Here is a tiny trained network, its code and every weight. The questions are about switching its units off for an input and a target symbol, where a switched-off unit gives its printed mean instead of its output.

import numpy as np


def w(rows, s, z=0):
    codes = np.array(rows[::2]) - 128.0
    scale = np.full(codes.shape[1], s)
    scale[-1] = z or s
    return codes * scale


def norm(h):
    return h / np.sqrt((h * h).mean(-1, keepdims=True) + 1e-5)


def f(y):
    return y / 2 * (1 + np.tanh(0.7978845608 * (y + 0.044715 * y**3)))


def softmax(a):
    e = np.exp(a - a.max(-1, keepdims=True))
    return e / e.sum(-1, keepdims=True)


def log_softmax(a):
    a = a - a.max(-1, keepdims=True)
    return a - np.log(np.exp(a).sum(-1, keepdims=True))


def net(x, mask):
    ids = ['αβδζηθμτφψω'.index(c) for c in x.split()]
    T = len(ids)
    res = E[ids] + P[:T]
    q, k, v = (norm(res) @ M[0].T for M in (Q, K, V))
    z = softmax(np.where(np.tri(T) > 0, q @ k.T / 3**0.5, -1e9)) @ v
    res = res + np.where(mask[0], z, O[0][:, -1]) @ O[0][:, :-1]
    y = f(norm(res) @ A[0][:, :-1].T + A[0][:, -1])
    res = res + np.where(mask[1:17], y, B[0][:, -1]) @ B[0][:, :-1]
    return log_softmax(norm(res)[-1] @ U[:, :-1].T + U[:, -1])


Q, K, V, O, A, B = {}, {}, {}, {}, {}, {}
E = w([
[184,125,69,207,106,63,120,41,113,119,124,137],'α',
[109,176,59,115,48,87,142,141,118,183,226,179],'β',
[197,124,98,129,209,133,161,157,176,61,60,155],'δ',
[171,123,149,159,100,147,150,169,253,117,131,122],'ζ',
[62,138,90,81,171,50,82,93,149,157,133,98],'η',
[146,170,71,103,151,34,199,82,179,63,123,28],'θ',
[118,81,25,83,76,132,72,91,171,71,130,195],'μ',
[81,87,165,153,125,69,139,132,71,105,134,223],'τ',
[148,45,89,73,159,133,120,175,72,93,139,43],'φ',
[80,163,96,63,155,144,101,229,180,120,107,115],'ψ',
[172,144,108,172,180,103,119,193,92,205,109,86],'ω',
],0.023)
P = w([
[77,160,177,155,111,82,3,90,86,49,101,86],'0',
[143,88,134,119,156,58,138,114,197,131,116,152],'1',
[138,72,124,119,152,65,146,116,179,121,123,159],'2',
[139,87,123,111,156,71,156,113,195,127,121,151],'3',
[136,75,112,106,145,61,148,110,180,134,112,157],'4',
[150,76,123,117,157,68,141,114,195,128,115,151],'5',
[137,84,111,113,164,63,155,107,196,139,123,143],'6',
[137,96,112,127,145,53,131,121,193,119,116,159],'7',
[127,90,121,115,170,54,145,119,197,131,127,151],'8',
],0.0072)
Q[0] = w([
[133,200,208,131,97,236,150,101,76,162,97,115],'H1',
[152,81,18,147,168,2,167,208,193,138,138,154],'H1',
[147,123,144,159,124,117,131,136,155,134,146,107],'H1',
],0.01)
K[0] = w([
[112,60,81,119,123,80,155,160,164,162,136,146],'H1',
[115,208,179,148,106,172,10,112,85,39,151,102],'H1',
[155,165,130,117,141,144,131,130,134,150,128,129],'H1',
],0.013)
V[0] = w([
[144,101,151,60,202,221,175,159,94,102,91,61],'H1',
[251,162,79,128,89,139,204,82,254,118,76,77],'H1',
[104,133,169,69,54,231,84,133,191,72,138,229],'H1',
],0.0062)
O[0] = w([
[58,132,66,206,169,88,178,161,163,120,145,129,3],'H1',
[149,72,71,106,81,133,172,125,125,198,45,137,103],'H1',
[128,119,118,161,104,9,23,186,170,82,144,149,67],'H1',
],0.014,0.0035)
A[0] = w([
[44,141,79,183,131,237,168,80,108,165,98,110,34],'N1',
[44,53,139,210,179,93,108,177,138,103,148,209,38],'N2',
[10,122,98,192,204,238,205,81,143,131,160,113,3],'N3',
[83,171,163,155,214,223,124,60,132,104,223,120,118],'N4',
[132,96,153,127,205,162,138,162,125,42,39,104,134],'N5',
[100,146,105,203,202,153,104,158,127,29,237,128,102],'N6',
[49,113,94,41,153,140,158,255,157,106,151,72,113],'N7',
[133,95,124,203,117,86,61,221,125,86,172,125,85],'N8',
[36,66,35,226,149,148,198,185,136,150,122,118,19],'N9',
[98,128,114,122,122,171,196,76,164,225,79,135,159],'N10',
[42,130,102,119,113,79,89,20,55,188,155,60,82],'N11',
[84,160,121,115,25,169,128,84,163,185,226,198,120],'N12',
[190,116,135,208,95,60,195,35,89,146,195,187,119],'N13',
[190,185,185,109,164,144,47,110,109,74,208,129,100],'N14',
[158,211,127,213,166,143,93,208,69,211,73,106,128],'N15',
[86,54,45,188,74,48,171,215,159,144,67,119,10],'N16',
],0.0093,0.0062)
B[0] = w([
[60,120,195,113,51,101,144,166,129,154,74,103,168],'N1',
[95,185,131,55,161,117,172,113,125,94,95,142,183],'N2',
[83,198,150,94,39,115,28,47,95,127,81,154,175],'N3',
[175,2,127,165,146,108,150,128,156,114,144,251,207],'N4',
[159,138,88,153,228,139,145,196,83,113,127,155,192],'N5',
[183,53,121,164,25,171,155,85,156,122,92,26,235],'N6',
[135,206,138,100,177,160,51,76,135,121,79,101,191],'N7',
[101,66,150,117,170,113,182,74,95,185,176,102,216],'N8',
[188,153,135,198,159,134,43,160,81,204,174,95,199],'N9',
[95,110,147,178,126,47,85,185,130,124,216,125,255],'N10',
[198,98,100,138,241,84,78,177,179,140,169,149,150],'N11',
[165,172,56,145,190,147,159,211,86,62,131,107,160],'N12',
[110,204,126,166,200,206,73,74,115,112,64,99,169],'N13',
[43,172,101,129,101,161,180,195,172,208,73,136,235],'N14',
[67,84,43,88,91,98,210,128,146,147,38,115,153],'N15',
[93,177,155,109,73,229,171,110,101,44,223,159,245],'N16',
],0.0092,0.0083)
U = w([
[147,135,90,254,133,175,64,55,116,156,82,135,140],'α',
[107,186,61,196,138,164,125,183,65,131,233,145,202],'β',
[145,98,69,172,246,174,169,164,153,101,70,205,133],'δ',
[135,95,223,217,68,194,132,181,182,130,190,114,50],'ζ',
[103,80,109,145,194,48,40,147,135,164,183,169,100],'η',
[88,164,105,125,156,112,205,80,142,52,139,53,192],'θ',
[89,58,15,114,48,184,97,114,133,69,113,192,5],'μ',
[30,119,205,157,144,141,159,107,29,94,144,194,170],'τ',
[193,48,149,109,150,211,75,130,21,127,196,53,132],'φ',
[50,212,134,96,144,214,72,181,140,125,69,114,123],'ψ',
[63,88,81,187,113,140,170,172,90,220,76,109,132],'ω',
],0.0078,0.0021)

Each question gives the input, a string of symbols that net reads in full, and the target symbol t.
The units are the heads (3 rows each of Q, K, V and O) and the neurons (one row each of A and B). Each row of codes is followed by its name. A weight is (code - 128) times the scale printed after its matrix; where a second scale follows, it is the last column's (O, A, B and U).
mask holds one flag per unit, heads first, then neurons. A switched-off unit (its flag False) gives its mean, the last column of its rows in O or B, instead of its output. The means were averaged over made-up inputs and are rounded, as every weight is.
A unit's drop is (log p(t) with every unit on - log p(t) with that unit switched off) / (log p(t) with every unit on - log p(t) with every unit switched off).
The circuit of an input: a set's keep is (log p(t) with only the set's units on - log p(t) with every unit switched off) / (log p(t) with every unit on - log p(t) with every unit switched off). Starting from the 12 units with the biggest drops (on a tie, the unit counted first), units are removed one at a time, each time the one whose removal leaves the highest keep (on an exact tie, the one counted first), for as long as the keep stays at least 0.8.
units of the circuit, in order: the units of the circuit, biggest drop first
top k neurons: the k neurons with the biggest drops, biggest first
drop when u is switched off: that unit's drop, to one decimal
input τ η τ β, target ζ: top 4 neurons	[N6, N4, N14, N5]
input φ δ β φ δ η ζ δ, target α: top 3 neurons	[N3, N6, N9]
input τ β δ α ω ω ζ φ, target ζ: units of the circuit, in order	[H1, N14, N6]
input β η η τ δ τ, target ψ: units of the circuit, in order	[N14, H1, N4]
input δ μ β μ ψ τ ψ, target β: top 3 neurons	[N9, N16, N10]
input δ η δ φ φ η, target β: units of the circuit, in order	[H1, N16, N9]
input μ θ ω ω ψ φ α α α, target η: top neuron	[N6]
input τ φ α η ψ φ ζ ψ, target ζ: top 2 neurons	[N6, N4]
input ω ω ψ φ ψ, target τ: units of the circuit, in order	[H1, N4, N3]
input φ μ η ψ δ β τ, target α: units of the circuit, in order	[H1, N6, N9, N3]
input ζ η δ φ ω α, target μ: top 2 neurons	[N16, N9]
input δ ζ δ δ ζ τ, target β: units of the circuit, in order	[H1, N9, N16]
input ω δ θ φ δ η, target τ: top 2 neurons	[N3, N1]
input ω η β ζ δ δ, target τ: top 2 neurons	[N3, N1]
input ω δ α φ ω δ δ η φ, target τ: top neuron	[N3]
input ζ ω ζ δ ω ζ, target μ: drop when N5 is switched off	0.0
input ψ τ τ θ φ δ ζ, target θ: drop when N4 is switched off	0.1
input θ ψ θ ψ δ ζ, target ω: drop when H1 is switched off	1.0
input ω δ θ μ ζ, target τ: top 2 neurons	[N3, N6]
